Here is a tiny trained network, its code and every weight. The questions are about switching its units off for an input and a class, where a switched-off unit gives its printed mean instead of its output.

import numpy as np


def w(rows, s, z=0):
    codes = np.array(rows[::2]) - 128.0
    scale = np.full(codes.shape[1], s)
    scale[-1] = z or s
    return codes * scale


def f(y):
    return np.maximum(y, 0)


def log_softmax(a):
    a = a - a.max(-1, keepdims=True)
    return a - np.log(np.exp(a).sum(-1, keepdims=True))


def net(x, mask):
    res = np.array(x, float).reshape(1, 3) / 4 @ E
    y = f(res @ A[0][:, :-1].T + A[0][:, -1])
    res = res + np.where(mask, y, B[0][:, -1]) @ B[0][:, :-1]
    return log_softmax(res[-1] @ U[:, :-1].T + U[:, -1])


A, B = {}, {}
E = w([
[60,198,63,88],'x0',
[222,169,212,2],'x1',
[223,87,176,190],'x2',
],0.0075)
A[0] = w([
[242,161,167,121,56],'n1',
[168,220,124,45,2],'n2',
[140,81,106,181,217],'n3',
[102,174,2,126,104],'n4',
[73,81,162,253,215],'n5',
[235,72,185,125,131],'n6',
[120,170,148,66,193],'n7',
[156,90,88,237,29],'n8',
[113,45,120,217,28],'n9',
[63,140,91,167,96],'n10',
[45,193,16,143,151],'n11',
[125,33,90,220,223],'n12',
[114,109,126,185,191],'n13',
[150,142,129,18,162],'n14',
[112,48,128,96,137],'n15',
[254,94,226,120,65],'n16',
[193,79,221,83,77],'n17',
],0.0079,0.0055)
B[0] = w([
[79,120,143,213,189],'n1',
[4,21,14,46,172],'n2',
[138,96,68,70,212],'n3',
[20,85,134,209,193],'n4',
[164,126,84,54,251],'n5',
[117,172,161,156,225],'n6',
[180,141,179,51,204],'n7',
[253,216,226,72,172],'n8',
[246,221,185,87,176],'n9',
[85,142,156,191,180],'n10',
[45,82,109,183,239],'n11',
[146,140,87,34,253],'n12',
[91,102,84,113,194],'n13',
[224,113,161,64,214],'n14',
[177,157,159,44,147],'n15',
[76,152,173,205,230],'n16',
[72,155,189,218,206],'n17',
],0.0066,0.0078)
U = w([
[134,69,48,59,198],'0',
[213,180,166,85,165],'1',
[90,116,131,254,2],'2',
],0.0093,0.0029)

Each question gives the input, the list of numbers given to net, and the class t.
The units are the neurons (one row each of A and B). Each row of codes is followed by its name. A weight is (code - 128) times the scale printed after its matrix; where a second scale follows, it is the last column's (A, B and U).
mask holds one flag per neuron, in row order. A switched-off neuron (its flag False) gives its mean, the last column of its row in B, instead of its output. The means were averaged over made-up inputs and are rounded, as every weight is.
A unit's drop is (log p(t) with every unit on - log p(t) with that unit switched off) / (log p(t) with every unit on - log p(t) with every unit switched off).
The circuit of an input: a set's keep is (log p(t) with only the set's units on - log p(t) with every unit switched off) / (log p(t) with every unit on - log p(t) with every unit switched off). Starting from the 12 units with the biggest drops (on a tie, the unit counted first), units are removed one at a time, each time the one whose removal leaves the highest keep (on an exact tie, the one counted first), for as long as the keep stays at least 0.8.
units of the circuit, in order: the units of the circuit, biggest drop first
most important unit: the unit with the biggest drop
top k neurons: the k neurons with the biggest drops, biggest first
drop when u is switched off: that unit's drop, to one decimal
input [5,0,-7], class 2: most important unit	n4
input [-5,-5,3], class 1: units of the circuit, in order	[n8, n9]
input [-5,5,2], class 2: units of the circuit, in order	[n16, n17]
input [2,-3,-5], class 2: top 2 neurons	[n4, n11]
input [-3,-7,4], class 1: top 2 neurons	[n8, n9]
input [3,-4,-5], class 2: top 2 neurons	[n4, n11]
input [-1,-6,4], class 1: top 3 neurons	[n8, n9, n2]
input [-7,-3,1], class 1: drop when n8 is switched off	0.2
input [0,4,7], class 2: drop when n1 is switched off	0.1
input [-2,1,6], class 2: drop when n17 is switched off	0.2
input [-5,-8,5], class 1: drop when n8 is switched off	0.3
